Here is a tiny trained network, its code and every weight. The questions are about switching its units off for an input and a class, where a switched-off unit gives its printed mean instead of its output.

import numpy as np


def w(rows, s, z=0):
    codes = np.array(rows[::2]) - 128.0
    scale = np.full(codes.shape[1], s)
    scale[-1] = z or s
    return codes * scale


def norm(h):
    return h / np.sqrt((h * h).mean(-1, keepdims=True) + 1e-5)


def f(y):
    return y / 2 * (1 + np.tanh(0.7978845608 * (y + 0.044715 * y**3)))


def log_softmax(a):
    a = a - a.max(-1, keepdims=True)
    return a - np.log(np.exp(a).sum(-1, keepdims=True))


def net(x, mask):
    res = np.array(x, float).reshape(1, 3) / 4 @ E
    u = 0
    for l in range(2):
        y = f(norm(res) @ A[l][:, :-1].T + A[l][:, -1])
        res = res + np.where(mask[u : u + 11], y, B[l][:, -1]) @ B[l][:, :-1]
        u += 11
    return log_softmax(norm(res)[-1] @ U[:, :-1].T + U[:, -1])


A, B = {}, {}
E = w([
[20,67,57,145,255,49],'x0',
[132,102,35,149,82,202],'x1',
[49,166,95,219,108,23],'x2',
],0.0056)
A[0] = w([
[59,163,200,193,132,18,121],'0.n1',
[172,64,155,138,115,134,98],'0.n2',
[195,106,207,173,160,138,23],'0.n3',
[96,107,35,97,94,207,65],'0.n4',
[200,101,169,148,61,110,2],'0.n5',
[169,96,215,151,36,174,6],'0.n6',
[171,149,107,107,108,145,46],'0.n7',
[215,75,156,43,139,139,86],'0.n8',
[198,139,131,85,76,253,96],'0.n9',
[205,149,253,137,106,132,45],'0.n10',
[148,49,206,86,206,115,86],'0.n11',
],0.0075,0.0045)
B[0] = w([
[73,95,254,80,170,94,254],'0.n1',
[179,81,148,146,169,135,128],'0.n2',
[198,160,198,76,193,156,125],'0.n3',
[204,129,120,205,217,165,175],'0.n4',
[87,163,68,83,126,192,134],'0.n5',
[143,148,49,128,105,163,168],'0.n6',
[166,106,169,98,77,180,123],'0.n7',
[76,89,130,188,158,100,182],'0.n8',
[81,145,227,180,114,97,243],'0.n9',
[153,166,77,104,218,54,183],'0.n10',
[119,93,170,66,73,184,182],'0.n11',
],0.0074,0.0059)
A[1] = w([
[198,205,209,181,126,118,25],'1.n1',
[88,120,79,64,185,1,90],'1.n2',
[141,171,210,27,118,146,156],'1.n3',
[170,216,71,84,196,80,128],'1.n4',
[106,154,136,125,200,158,120],'1.n5',
[200,120,76,155,132,109,167],'1.n6',
[100,58,99,24,139,149,2],'1.n7',
[171,56,179,125,226,159,194],'1.n8',
[123,177,200,96,149,54,106],'1.n9',
[90,139,85,100,20,57,192],'1.n10',
[180,211,94,17,148,72,142],'1.n11',
],0.011,0.0033)
B[1] = w([
[148,100,93,84,69,206,202],'1.n1',
[115,148,188,152,100,85,235],'1.n2',
[35,103,48,208,160,81,228],'1.n3',
[102,81,134,173,68,242,149],'1.n4',
[147,126,90,157,59,112,163],'1.n5',
[106,151,114,17,202,156,137],'1.n6',
[254,207,144,27,76,213,154],'1.n7',
[122,155,177,134,151,31,254],'1.n8',
[85,97,81,167,118,136,248],'1.n9',
[129,58,197,151,200,71,159],'1.n10',
[179,160,145,102,47,184,158],'1.n11',
],0.0092,0.0085)
U = w([
[122,126,7,118,227,133,90],'0',
[217,179,157,10,144,109,154],'1',
[192,113,193,164,100,161,89],'2',
[127,124,87,68,104,134,23],'3',
[58,105,157,169,146,33,197],'4',
[117,119,67,159,18,216,183],'5',
[124,149,83,55,97,137,2],'6',
],0.017,0.0078)

Each question gives the input, the list of numbers given to net, and the class t.
The units are the neurons (one row each of A and B). Each row of codes is followed by its name. A weight is (code - 128) times the scale printed after its matrix; where a second scale follows, it is the last column's (A, B and U).
mask holds one flag per neuron, layer by layer. A switched-off neuron (its flag False) gives its mean, the last column of its row in B, instead of its output. The means were averaged over made-up inputs and are rounded, as every weight is.
A unit's drop is (log p(t) with every unit on - log p(t) with that unit switched off) / (log p(t) with every unit on - log p(t) with every unit switched off).
The circuit of an input: a set's keep is (log p(t) with only the set's units on - log p(t) with every unit switched off) / (log p(t) with every unit on - log p(t) with every unit switched off). Starting from the 12 units with the biggest drops (on a tie, the unit counted first), units are removed one at a time, each time the one whose removal leaves the highest keep (on an exact tie, the one counted first), for as long as the keep stays at least 0.8.
circuit, biggest first: the units of the circuit, biggest drop first
k most important neurons: the k neurons with the biggest drops, biggest first
k most important neurons of layer l: the k neurons of layer l with the biggest drops, biggest first
input [4,5,2], class 0: circuit, biggest first : 0.n1; 0.n9; 1.n6
input [4,2,-3], class 1: circuit, biggest first : 0.n9; 1.n7
input [6,3,-5], class 1: circuit, biggest first : 1.n7
input [-7,-2,7], class 5: 3 most important neurons of layer 0 : 0.n10; 0.n9; 0.n8
input [4,3,-2], class 0: 2 most important neurons : 0.n1; 0.n4
input [-7,7,7], class 2: 3 most important neurons : 1.n10; 1.n3; 1.n9
input [6,-2,-2], class 1: circuit, biggest first : 1.n7; 0.n9; 0.n11
input [-6,-4,-5], class 5: 2 most important neurons : 0.n1; 1.n1
input [4,-4,-5], class 1: 4 most important neurons : 1.n7; 0.n9; 0.n1; 0.n11
input [-6,-1,-6], class 5: 2 most important neurons : 1.n1; 0.n1
input [-4,3,4], class 2: circuit, biggest first : 1.n3; 0.n1
input [3,-3,-5], class 1: 2 most important neurons of layer 0 : 0.n9; 0.n1
input [-1,4,-8], class 4: 3 most important neurons : 1.n8; 1.n7; 1.n11
input [0,4,-4], class 2: 3 most important neurons : 0.n9; 1.n3; 0.n1
input [2,5,-2], class 0: circuit, biggest first : 0.n1; 0.n4
input [-1,1,1], class 2: circuit, biggest first : 0.n1; 1.n3
input [-4,-8,-8], class 4: circuit, biggest first : 1.n3
input [4,5,-4], class 0: circuit, biggest first : 0.n4; 0.n1
input [-3,5,0], class 5: 3 most important neurons : 0.n9; 1.n1; 1.n8
input [-6,-3,-8], class 4: circuit, biggest first : 1.n3
input [-6,-2,-8], class 4: 4 most important neurons : 0.n9; 0.n8; 1.n3; 1.n8
input [-1,6,2], class 1: 2 most important neurons : 1.n3; 0.n4
input [-1,6,0], class 2: 2 most important neurons of layer 0 : 0.n9; 0.n4
input [-6,3,-7], class 5: 3 most important neurons : 0.n9; 1.n1; 0.n1
input [0,7,2], class 0: 2 most important neurons : 0.n1; 1.n6
input [-7,-1,-4], class 5: 2 most important neurons : 1.n1; 0.n1
input [-3,7,-8], class 2: most important neuron : 0.n9
input [8,3,-3], class 1: 4 most important neurons : 1.n7; 0.n9; 1.n3; 0.n8
input [3,-2,-6], class 1: 2 most important neurons of layer 1 : 1.n7; 1.n9
input [-7,-5,7], class 5: 2 most important neurons of layer 1 : 1.n11; 1.n8
